Below are the code and all the weights of a small trained network. Each question names an input and a class and asks about switching units off, where a switched-off unit gives its printed mean instead of its output.

import numpy as np


def w(rows, s, z=0):
    codes = np.array(rows[::2]) - 128.0
    scale = np.full(codes.shape[1], s)
    scale[-1] = z or s
    return codes * scale


def f(y):
    return y / 2 * (1 + np.tanh(0.7978845608 * (y + 0.044715 * y**3)))


def log_softmax(a):
    a = a - a.max(-1, keepdims=True)
    return a - np.log(np.exp(a).sum(-1, keepdims=True))


def net(x, mask):
    res = np.array(x, float).reshape(1, 4) / 4 @ E
    y = f(res @ A[0][:, :-1].T + A[0][:, -1])
    res = res + np.where(mask, y, B[0][:, -1]) @ B[0][:, :-1]
    return log_softmax(res[-1] @ U[:, :-1].T + U[:, -1])


A, B = {}, {}
E = w([
[73,134,121,92,243,106,198,94,197,158,111],'x0',
[29,1,130,199,118,142,76,168,167,141,116],'x1',
[130,109,144,142,157,134,128,112,86,114,97],'x2',
[155,163,7,133,184,42,91,141,126,156,53],'x3',
],0.0091)
A[0] = w([
[176,178,160,114,82,126,158,99,105,95,157,6],'n0',
[152,115,141,124,154,117,142,132,103,130,124,127],'n1',
[254,204,168,52,102,162,172,88,82,108,147,207],'n2',
[100,82,148,173,97,155,75,159,160,174,143,255],'n3',
[144,132,37,168,133,44,32,200,117,154,42,131],'n4',
[71,84,170,148,82,218,89,190,95,79,140,172],'n5',
[149,201,108,87,191,54,190,52,129,141,119,75],'n6',
[155,171,76,59,195,59,164,107,126,182,85,81],'n7',
[138,120,141,119,164,89,155,125,103,122,101,140],'n8',
[57,135,198,107,159,132,191,84,170,129,149,80],'n9',
[49,87,142,111,184,135,213,94,183,154,126,185],'n10',
],0.0074,0.0026)
B[0] = w([
[151,72,154,175,119,58,150,128,125,135,145,169],'n0',
[124,151,126,126,151,125,92,115,155,127,162,132],'n1',
[209,69,137,173,170,80,138,108,110,213,195,254],'n2',
[104,129,166,139,122,115,142,175,93,115,93,216],'n3',
[198,88,83,168,166,85,136,89,141,177,177,239],'n4',
[85,128,192,135,124,135,111,203,133,91,119,233],'n5',
[113,254,145,36,125,156,99,163,148,108,95,217],'n6',
[105,177,124,82,106,225,112,154,162,59,83,220],'n7',
[113,136,101,88,131,141,107,116,161,138,113,146],'n8',
[179,102,107,152,108,70,139,115,128,189,124,186],'n9',
[189,93,83,147,141,97,142,67,114,201,166,219],'n10',
],0.0083,0.0096)
U = w([
[147,84,154,172,115,100,146,131,112,156,143,251],'0',
[174,124,107,134,146,127,142,51,136,158,141,43],'1',
[36,186,174,67,106,251,114,193,149,2,61,84],'2',
],0.0085,0.0011)

Each question gives the input, the list of numbers given to net, and the class t.
The units are the neurons (one row each of A and B). Each row of codes is followed by its name. A weight is (code - 128) times the scale printed after its matrix; where a second scale follows, it is the last column's (A, B and U).
mask holds one flag per neuron, in row order. A switched-off neuron (its flag False) gives its mean, the last column of its row in B, instead of its output. The means were averaged over made-up inputs and are rounded, as every weight is.
A unit's drop is (log p(t) with every unit on - log p(t) with that unit switched off) / (log p(t) with every unit on - log p(t) with every unit switched off).
The circuit of an input: a set's keep is (log p(t) with only the set's units on - log p(t) with every unit switched off) / (log p(t) with every unit on - log p(t) with every unit switched off). Starting from all 11 units, units are removed one at a time, each time the one whose removal leaves the highest keep (on an exact tie, the one counted first), for as long as the keep stays at least 0.8.
units of the circuit, in order: the units of the circuit, biggest drop first
top k neurons: the k neurons with the biggest drops, biggest first
drop when u is switched off: that unit's drop, to one decimal
input [-1,1,-5,-8], class 2: units of the circuit, in order => n4
input [2,-6,-3,4], class 2: top 2 neurons => n7; n6
input [6,-1,3,5], class 2: top 3 neurons => n7; n6; n2
input [2,-8,-7,1], class 2: top 2 neurons => n6; n7
input [-6,7,-3,0], class 2: top 2 neurons => n2; n5
input [4,-8,-2,4], class 2: top 2 neurons => n7; n6
input [4,-5,-5,1], class 2: drop when n7 is switched off => 0.5
input [-2,7,0,-3], class 2: drop when n2 is switched off => 0.1
input [3,-5,-6,5], class 2: drop when n7 is switched off => 0.4
input [-3,1,-6,-3], class 2: drop when n4 is switched off => 0.2
